[[-10 -48  -9 -12]
 [ 10 -67 -25 -17]
 [-20  30  18  -5]]
->
[[-67 -25]
 [ 30  18]]

[[  0  13  56  55  87]
 [-14 -18  15   0 -33]
 [-36 -32 -78 -39 -58]
 [ -3  30  13 -13  10]
 [-23  25  26  -4  12]]
->
[[-18  15]
 [-32 -78]]

[[ 63  67  28  54  24]
 [-41 -43  63 -32  60]
 [-55 -61  13 -52  11]
 [ 46  47 -30  36 -29]
 [ 41  43   6  33   6]]
->
[[-43  63]
 [-61  13]]

[[ 62   9 -10 -81 -34]
 [ 13  51 -16 -73 -58]
 [ 37 -72  16  36  63]
 [ 41 -72  16  32  63]
 [ 49 -73  15  23  61]]
->
[[ 51 -16]
 [-72  16]]

[[  5 -74 -34]
 [ 25 -59 -38]
 [ 54 -66 -38]
 [ -1 -59  -9]
 [ 33 -51  -6]]
->
[[-59 -38]
 [-66 -38]]

[[-62 -58 -32   6  44]
 [-42  56 -60  47  12]
 [-62  29  64 -11  20]
 [ 88 -19  42  67  53]
 [-59  38 -84 -85 -90]]
->
[[ 56 -60]
 [ 29  64]]
---
[[ 54  61 -23 -13 -26  41 -24   2 -33 -16 -41 -45 -55 -41 -35  12]
 [  8 -19 -54 -34  -2  88 -63 -23  10   7 -39   2  29  13 -16  28]]
->
[[  8 -19 -54 -34  -2  88 -63 -23  10   7 -39   2  29  13 -16  28]
 [ 54  61 -23 -13 -26  41 -24   2 -33 -16 -41 -45 -55 -41 -35  12]]

[[-58  -2]
 [-10 -83]
 [ 63 -18]
 [ 61  50]
 [-21   9]
 [-28   1]
 [ 48 -32]
 [  1 -53]
 [-83  75]
 [ 32  80]
 [-86 -33]
 [ 25  74]]
->
[[-10 -83]
 [  1 -53]
 [-86 -33]
 [ 48 -32]
 [ 63 -18]
 [-58  -2]
 [-28   1]
 [-21   9]
 [ 61  50]
 [ 25  74]
 [-83  75]
 [ 32  80]]

[[-52  47  55 -71  74 -45 -19 -38   6 -50  72 -26  84]
 [-66 -51 -32 -72  46 -66  57  36 -65 -10  40   6  81]]
->
[[-66 -51 -32 -72  46 -66  57  36 -65 -10  40   6  81]
 [-52  47  55 -71  74 -45 -19 -38   6 -50  72 -26  84]]

[[-42   3  78]
 [-37  12  17]
 [ 31 -56   2]
 [ 10 -14   2]
 [ 29 -62   5]
 [  4  22 -26]
 [ 34 -63   4]
 [-32  19  18]
 [-10  37 -22]
 [ 15  -3  -9]]
->
[[ 34 -63   4]
 [ 29 -62   5]
 [ 31 -56   2]
 [ 10 -14   2]
 [ 15  -3  -9]
 [-42   3  78]
 [-37  12  17]
 [-32  19  18]
 [  4  22 -26]
 [-10  37 -22]]

[[-28 -32  -4  18  -2  54   5  21   6]
 [ 24 -47   3  53 -27  -4 -21 -25 -22]
 [-36  46  34 -67  25 -31  26  -6  20]
 [-41  13   0 -38  20  39  27  35  24]
 [-52   1  32 -20  20  33  53  15  50]
 [ 41  26  -2  -4 -10 -50 -17 -27 -18]
 [ 56 -14 -68  34 -54 -30 -84 -16 -84]
 [ -1 -54   6  59 -11  45   8  10  12]]
->
[[ -1 -54   6  59 -11  45   8  10  12]
 [ 24 -47   3  53 -27  -4 -21 -25 -22]
 [-28 -32  -4  18  -2  54   5  21   6]
 [ 56 -14 -68  34 -54 -30 -84 -16 -84]
 [-52   1  32 -20  20  33  53  15  50]
 [-41  13   0 -38  20  39  27  35  24]
 [ 41  26  -2  -4 -10 -50 -17 -27 -18]
 [-36  46  34 -67  25 -31  26  -6  20]]

[[-20   2  75 -30  -3]
 [ 39  13 -58  43  15]
 [-21  -5  21   1  15]
 [ 26  10 -33  30  12]
 [-28  -8  27  -2  16]
 [ 12   5 -22  24  14]
 [-36 -14   6  11  26]]
->
[[-36 -14   6  11  26]
 [-28  -8  27  -2  16]
 [-21  -5  21   1  15]
 [-20   2  75 -30  -3]
 [ 12   5 -22  24  14]
 [ 26  10 -33  30  12]
 [ 39  13 -58  43  15]]

[[-37 -51  43   7  -7  39  58]
 [-25  10  10 -11  11  14 -44]
 [-21 -30  27 -29  23   5  70]
 [ 27 -50 -24 -15  23   5  -8]
 [-15 -11  -1  49 -12 -14 -18]
 [-37  -6  10  20 -13  33  -1]
 [-25  14  51  -1 -49 -16  37]
 [-32  -8  -8  10 -52  56  37]
 [-35  -7  24  43  10  -9   7]
 [-11  -2   6 -17  30  25 -16]]
->
[[-37 -51  43   7  -7  39  58]
 [ 27 -50 -24 -15  23   5  -8]
 [-21 -30  27 -29  23   5  70]
 [-15 -11  -1  49 -12 -14 -18]
 [-32  -8  -8  10 -52  56  37]
 [-35  -7  24  43  10  -9   7]
 [-37  -6  10  20 -13  33  -1]
 [-11  -2   6 -17  30  25 -16]
 [-25  10  10 -11  11  14 -44]
 [-25  14  51  -1 -49 -16  37]]
